135,127,163,139,145,138,127,153
138,124,132,130,127,135,131,128
127,126,163,127,162,140,125,165
139,125,154,139,126,128,131,134
164,145,121,132,122,119,136,121
128,133,142,127,141,134,129,152
132,140,130,130,133,132,133,140
151,123,134,138,120,133,133,121
113,133,148,129,153,149,129,173
|
113,151,132,128,164,139,127,138,135
133,123,140,133,145,125,126,124,127
148,134,130,142,121,154,163,132,163
129,138,130,127,132,139,127,130,139
153,120,133,141,122,126,162,127,145
149,133,132,134,119,128,140,135,138
129,133,133,129,136,131,125,131,127
173,121,140,152,121,134,165,128,153

106,136
114,153
66,63
99,52
30,101
121,148
102,120
|
102,121,30,99,66,114,106
120,148,101,52,63,153,136

83,93,96,65,67
78,58,65,101,89
98,106,118,69,59
104,102,101,79,60
131,150,46,156,86
101,55,64,103,78
91,53,114,91,60
84,106,92,71,78
53,146,139,36,100
87,109,73,83,123
62,116,112,59,94
55,147,145,35,98
|
55,62,87,53,84,91,101,131,104,98,78,83
147,116,109,146,106,53,55,150,102,106,58,93
145,112,73,139,92,114,64,46,101,118,65,96
35,59,83,36,71,91,103,156,79,69,101,65
98,94,123,100,78,60,78,86,60,59,89,67

61,58,109,87,88,166,126,85
108,98,119,110,89,91,86,106
113,92,123,106,98,75,95,81
96,109,101,111,106,95,80,95
103,103,99,104,84,85,92,120
|
103,96,113,108,61
103,109,92,98,58
99,101,123,119,109
104,111,106,110,87
84,106,98,89,88
85,95,75,91,166
92,80,95,86,126
120,95,81,106,85

136,82,40,105,70,47,139,96
93,85,94,130,107,94,75,79
139,100,149,83,118,157,62,105
121,53,56,91,92,55,103,70
135,109,130,54,124,142,68,122
100,87,137,106,131,136,33,77
|
100,135,121,139,93,136
87,109,53,100,85,82
137,130,56,149,94,40
106,54,91,83,130,105
131,124,92,118,107,70
136,142,55,157,94,47
33,68,103,62,75,139
77,122,70,105,79,96

102,110,107,91,106,111,68,116,78,106,132,90,129
90,77,87,110,73,95,175,92,93,93,68,91,72
113,112,131,130,133,140,52,105,82,125,99,84,95
88,68,84,80,88,78,144,125,91,90,128,92,110
116,101,127,107,129,132,75,109,83,124,107,78,99
92,103,110,103,102,108,151,80,104,108,50,108,69
|
92,116,88,113,90,102
103,101,68,112,77,110
110,127,84,131,87,107
103,107,80,130,110,91
102,129,88,133,73,106
108,132,78,140,95,111
151,75,144,52,175,68
80,109,125,105,92,116
104,83,91,82,93,78
108,124,90,125,93,106
50,107,128,99,68,132
108,78,92,84,91,90
69,99,110,95,72,129

41,151,156,54,165,52,58,166,55,38,165,59,130,76,148,51
124,148,146,65,68,108,145,67,168,157,40,66,145,123,164,72
|
124,41
148,151
146,156
65,54
68,165
108,52
145,58
67,166
168,55
157,38
40,165
66,59
145,130
123,76
164,148
72,51

105,152,128
98,151,121
99,36,70
99,136,131
88,133,108
123,46,82
|
123,88,99,99,98,105
46,133,136,36,151,152
82,108,131,70,121,128
---
89,48,159,64,69
49,128,72,63,138
|
89,48
49,128

60,109,91,118,36
102,76,104,37,117
39,109,50,71,122
|
60,109
102,76

106,114,100
103,162,94
95,59,101
104,36,100
101,176,97
|
106,114
103,162

94,86,41
60,81,21
|
94,86
60,81

87,81
119,135
165,106
110,80
124,119
|
87,81
119,135

97,125
81,33
97,90
|
97,125
81,33

90,70,124,120,51
115,42,95,127,76
84,122,48,108,56
|
90,70
115,42
---
102,99,113,114,108
148,96,62,136,110
59,107,66,132,105
119,107,129,158,94
106,103,81,73,96
139,104,113,105,100
83,98,71,119,85
150,108,80,88,94
80,97,53,119,103
138,90,110,130,95
95,102,97,135,101
65,96,136,127,99
|
102,113,108
148,62,110
59,66,105
119,129,94
106,81,96
139,113,100
83,71,85
150,80,94
80,53,103
138,110,95
95,97,101
65,136,99

63,103,84
181,113,130
177,96,127
90,95,92
120,100,104
121,109,103
|
63,84
181,130
177,127
90,92
120,104
121,103

107,49,101,101
38,94,99,99
62,94,102,100
152,90,99,99
105,97,102,100
127,104,104,102
58,100,100,100
|
107,101
38,99
62,102
152,99
105,102
127,104
58,100

50,71
91,37
138,124
114,99
134,118
|
50
91
138
114
134

130,91,98
100,146,99
102,171,99
102,36,100
94,103,101
105,111,100
102,97,102
|
130,98
100,99
102,99
102,100
94,101
105,100
102,102

89,101,99
146,105,100
22,101,98
85,100,99
115,98,101
92,102,99
88,102,99
178,102,100
|
89,99
146,100
22,98
85,99
115,101
92,99
88,99
178,100

114,64,97,73,87,68,102,106
119,28,80,62,72,61,93,100
93,95,91,89,77,85,91,105
99,105,82,61,71,42,96,99
88,69,60,74,49,73,90,94
97,108,105,89,90,81,100,109
|
114,97,87,102
119,80,72,93
93,91,77,91
99,82,71,96
88,60,49,90
97,105,90,100

96,101,106,113,90,119
111,89,106,150,86,110
102,112,106,72,152,86
122,41,103,65,121,89
99,92,95,77,85,90
108,83,106,124,135,103
76,126,88,72,89,98
|
96,106,90
111,106,86
102,106,152
122,103,121
99,95,85
108,106,135
76,88,89

64,131,84,134,112,73,46,90
109,164,119,30,131,69,45,31
|
64,84,112,46
109,119,131,45
---
82,121,89,90,85,94,79,111,80,96,95
60,152,73,79,69,90,42,122,53,97,82
136,53,124,124,127,109,152,77,147,103,111
91,114,93,91,95,100,81,106,83,102,98
66,142,78,84,72,89,56,119,64,94,86
68,141,79,91,72,91,57,115,70,96,79
|
60,152,73,79,69,90,42,122,53,97,82
66,142,78,84,72,89,56,119,64,94,86
68,141,79,91,72,91,57,115,70,96,79
82,121,89,90,85,94,79,111,80,96,95
91,114,93,91,95,100,81,106,83,102,98
136,53,124,124,127,109,152,77,147,103,111

40,101,94
167,113,118
64,95,92
90,86,66
44,109,107
76,112,108
36,73,68
126,103,115
58,75,55
83,116,112
|
83,116,112
167,113,118
76,112,108
44,109,107
126,103,115
40,101,94
64,95,92
90,86,66
58,75,55
36,73,68

98,94,101,101,162,98,162,101,100,130,72,91,101,150,98,100
96,84,105,105,107,95,98,106,103,93,76,81,103,95,96,101
92,99,101,97,38,89,38,113,102,73,105,98,95,51,90,96
94,71,98,96,43,91,48,115,100,75,49,64,95,57,92,95
|
92,99,101,97,38,89,38,113,102,73,105,98,95,51,90,96
98,94,101,101,162,98,162,101,100,130,72,91,101,150,98,100
96,84,105,105,107,95,98,106,103,93,76,81,103,95,96,101
94,71,98,96,43,91,48,115,100,75,49,64,95,57,92,95

19,81,124,146,102,105,84,90,96,129,69
37,101,82,88,114,83,118,101,96,102,122
68,107,90,87,98,95,94,99,94,104,90
96,105,70,53,67,75,103,108,90,117,115
109,60,75,93,126,92,140,103,107,107,97
152,91,116,95,99,114,140,103,93,97,105
|
68,107,90,87,98,95,94,99,94,104,90
96,105,70,53,67,75,103,108,90,117,115
37,101,82,88,114,83,118,101,96,102,122
152,91,116,95,99,114,140,103,93,97,105
19,81,124,146,102,105,84,90,96,129,69
109,60,75,93,126,92,140,103,107,107,97

91,111,70,122
105,103,90,115
43,108,90,90
126,99,94,141
116,95,113,77
|
91,111,70,122
43,108,90,90
105,103,90,115
126,99,94,141
116,95,113,77

144,110,58,130,115,129,93
169,121,55,135,124,141,97
|
169,121,55,135,124,141,97
144,110,58,130,115,129,93
